Here is a tiny trained network, its code and every weight. The questions are about switching its units off for an input and a target symbol, where a switched-off unit gives its printed mean instead of its output.

import numpy as np


def w(rows, s, z=0):
    codes = np.array(rows[::2]) - 128.0
    scale = np.full(codes.shape[1], s)
    scale[-1] = z or s
    return codes * scale


def f(y):
    return np.maximum(y, 0)


def softmax(a):
    e = np.exp(a - a.max(-1, keepdims=True))
    return e / e.sum(-1, keepdims=True)


def log_softmax(a):
    a = a - a.max(-1, keepdims=True)
    return a - np.log(np.exp(a).sum(-1, keepdims=True))


def net(x, mask):
    ids = ['ΦΨαγδεζημπτω'.index(c) for c in x.split()]
    T = len(ids)
    res = E[ids] + P[:T]
    u = 0
    for l in range(2):
        q, k, v = (res @ M[l].T for M in (Q, K, V))
        z = softmax(np.where(np.tri(T) > 0, q @ k.T / 2**0.5, -1e9)) @ v
        res = res + np.where(mask[u], z, O[l][:, -1]) @ O[l][:, :-1]
        u += 1
        y = f(res @ A[l][:, :-1].T + A[l][:, -1])
        res = res + np.where(mask[u : u + 16], y, B[l][:, -1]) @ B[l][:, :-1]
        u += 16
    return log_softmax(res[-1] @ U[:, :-1].T + U[:, -1])


Q, K, V, O, A, B = {}, {}, {}, {}, {}, {}
E = w([
[218,110,5],'Φ',
[99,221,214],'Ψ',
[128,156,85],'α',
[155,176,137],'γ',
[138,149,95],'δ',
[182,91,148],'ε',
[126,168,179],'ζ',
[42,50,53],'η',
[58,108,83],'μ',
[84,100,124],'π',
[254,115,136],'τ',
[85,158,68],'ω',
],0.014)
P = w([
[108,245,164],'0',
[161,61,69],'1',
[115,250,161],'2',
[160,57,63],'3',
[121,244,161],'4',
[162,72,59],'5',
[118,254,160],'6',
[159,74,59],'7',
[123,253,163],'8',
[159,74,59],'9',
[122,246,160],'10',
[158,75,60],'11',
[120,243,157],'12',
],0.0055)
Q[0] = w([
[181,40,38],'0.h0',
[163,170,2],'0.h0',
],0.0079)
K[0] = w([
[5,82,239],'0.h0',
[140,209,253],'0.h0',
],0.0069)
V[0] = w([
[171,194,91],'0.h0',
[43,144,2],'0.h0',
],0.0051)
O[0] = w([
[84,253,151,252],'0.h0',
[120,126,129,175],'0.h0',
],0.0031,0.002)
A[0] = w([
[60,218,176,130],'0.n0',
[27,145,166,122],'0.n1',
[122,235,222,254],'0.n2',
[178,130,103,118],'0.n3',
[219,133,218,107],'0.n4',
[38,135,191,119],'0.n5',
[170,241,79,128],'0.n6',
[204,145,179,94],'0.n7',
[197,160,188,76],'0.n8',
[108,184,86,198],'0.n9',
[180,41,111,140],'0.n10',
[48,166,147,94],'0.n11',
[2,122,111,106],'0.n12',
[110,26,136,104],'0.n13',
[201,169,200,72],'0.n14',
[179,189,167,105],'0.n15',
],0.0098,0.0071)
B[0] = w([
[120,251,111,182],'0.n0',
[47,163,76,157],'0.n1',
[164,177,218,254],'0.n2',
[102,104,51,183],'0.n3',
[2,145,169,173],'0.n4',
[63,111,88,148],'0.n5',
[183,28,55,253],'0.n6',
[14,87,139,159],'0.n7',
[33,109,113,155],'0.n8',
[193,148,72,246],'0.n9',
[82,177,102,191],'0.n10',
[22,161,106,150],'0.n11',
[94,114,102,165],'0.n12',
[194,212,70,139],'0.n13',
[26,112,136,160],'0.n14',
[89,61,164,169],'0.n15',
],0.0067,0.0071)
Q[1] = w([
[178,66,1],'1.h0',
[154,7,112],'1.h0',
],0.008)
K[1] = w([
[232,93,2],'1.h0',
[126,87,65],'1.h0',
],0.0067)
V[1] = w([
[254,99,51],'1.h0',
[162,61,176],'1.h0',
],0.0044)
O[1] = w([
[169,2,121,254],'1.h0',
[86,170,94,23],'1.h0',
],0.0049,0.004)
A[1] = w([
[137,173,145,17],'1.n0',
[97,70,111,118],'1.n1',
[135,187,154,2],'1.n2',
[50,116,50,90],'1.n3',
[90,155,158,165],'1.n4',
[65,161,135,12],'1.n5',
[237,121,110,164],'1.n6',
[101,68,72,152],'1.n7',
[50,125,134,119],'1.n8',
[225,113,165,204],'1.n9',
[96,44,101,155],'1.n10',
[187,196,1,176],'1.n11',
[158,140,65,69],'1.n12',
[170,217,249,174],'1.n13',
[76,176,209,189],'1.n14',
[158,170,68,96],'1.n15',
],0.0092,0.0059)
B[1] = w([
[99,130,73,136],'1.n0',
[224,105,128,159],'1.n1',
[117,149,63,142],'1.n2',
[153,217,171,171],'1.n3',
[108,60,131,160],'1.n4',
[86,146,29,146],'1.n5',
[70,152,69,199],'1.n6',
[188,165,92,196],'1.n7',
[107,213,42,153],'1.n8',
[160,248,57,170],'1.n9',
[166,119,109,187],'1.n10',
[80,130,231,249],'1.n11',
[106,43,167,172],'1.n12',
[215,104,160,183],'1.n13',
[146,2,118,182],'1.n14',
[69,68,234,170],'1.n15',
],0.0071,0.016)
U = w([
[131,28,229,90],'Φ',
[63,115,57,1],'Ψ',
[160,195,185,139],'α',
[114,91,159,160],'γ',
[168,229,73,140],'δ',
[31,2,161,154],'ε',
[201,40,69,132],'ζ',
[91,125,149,185],'η',
[88,119,231,222],'μ',
[55,173,114,106],'π',
[216,107,222,152],'τ',
[180,207,173,74],'ω',
],0.01,0.0036)

Each question gives the input, a string of symbols that net reads in full, and the target symbol t.
The units are the heads (2 rows each of Q, K, V and O) and the neurons (one row each of A and B). Each row of codes is followed by its name. A weight is (code - 128) times the scale printed after its matrix; where a second scale follows, it is the last column's (O, A, B and U).
mask holds one flag per unit, layer by layer, with each layer's heads first. A switched-off unit (its flag False) gives its mean, the last column of its rows in O or B, instead of its output. The means were averaged over made-up inputs and are rounded, as every weight is.
A unit's drop is (log p(t) with every unit on - log p(t) with that unit switched off) / (log p(t) with every unit on - log p(t) with every unit switched off).
The circuit of an input: a set's keep is (log p(t) with only the set's units on - log p(t) with every unit switched off) / (log p(t) with every unit on - log p(t) with every unit switched off). Starting from the 12 units with the biggest drops (on a tie, the unit counted first), units are removed one at a time, each time the one whose removal leaves the highest keep (on an exact tie, the one counted first), for as long as the keep stays at least 0.8.
circuit, biggest first: the units of the circuit, biggest drop first
k most important neurons: the k neurons with the biggest drops, biggest first
k most important neurons of layer l: the k neurons of layer l with the biggest drops, biggest first
drop of u: that unit's drop, to one decimal
input ζ Φ Φ μ τ π, target ζ: circuit, biggest first -> (1.h0 1.n11)
input Φ ε μ δ Ψ α Φ ζ Φ Φ Φ α, target ζ: circuit, biggest first -> (1.h0 0.n2 0.n4)
input Φ Ψ Φ π, target ζ: circuit, biggest first -> (1.n11 1.n15)
input μ Φ ω η, target ζ: circuit, biggest first -> (1.n1 1.n7)
input ζ α γ, target τ: circuit, biggest first -> (1.n13 0.n2)
input ε η Φ τ Φ ε η μ τ η ω α, target ζ: 2 most important neurons -> (0.n2 0.n0)
input π Φ γ, target τ: circuit, biggest first -> (0.n2 1.n13)
input Φ Ψ ε, target Φ: 2 most important neurons -> (1.n14 1.n13)
input μ Φ η τ ζ Φ ω μ Ψ τ τ ζ, target τ: 4 most important neurons -> (1.n13 1.n14 1.n6 0.n2)
input Φ ω ω π τ Φ Φ Φ Φ Φ τ ζ, target τ: 3 most important neurons of layer 1 -> (1.n13 1.n6 1.n14)
input Ψ ω α δ τ, target ε: most important neuron -> (1.n14)
input Φ ω ω Φ μ ω μ, target π: 2 most important neurons of layer 0 -> (0.n1 0.n11)
input α ω Φ Φ Φ Ψ τ γ, target δ: 2 most important neurons -> (1.n9 1.n14)
input τ μ μ μ Φ μ, target ζ: 4 most important neurons -> (0.n2 0.n0 0.n4 1.n11)
input Φ μ γ ω μ μ α Φ τ, target ε: most important neuron -> (0.n4)
input γ δ ε Ψ ε α Φ Ψ Ψ η Φ ω, target ζ: drop of 0.n4 -> 0.1
input Φ ε Φ τ μ, target π: drop of 0.n11 -> 0.2
input γ ω α Ψ μ γ, target δ: drop of 1.n11 -> 0.3
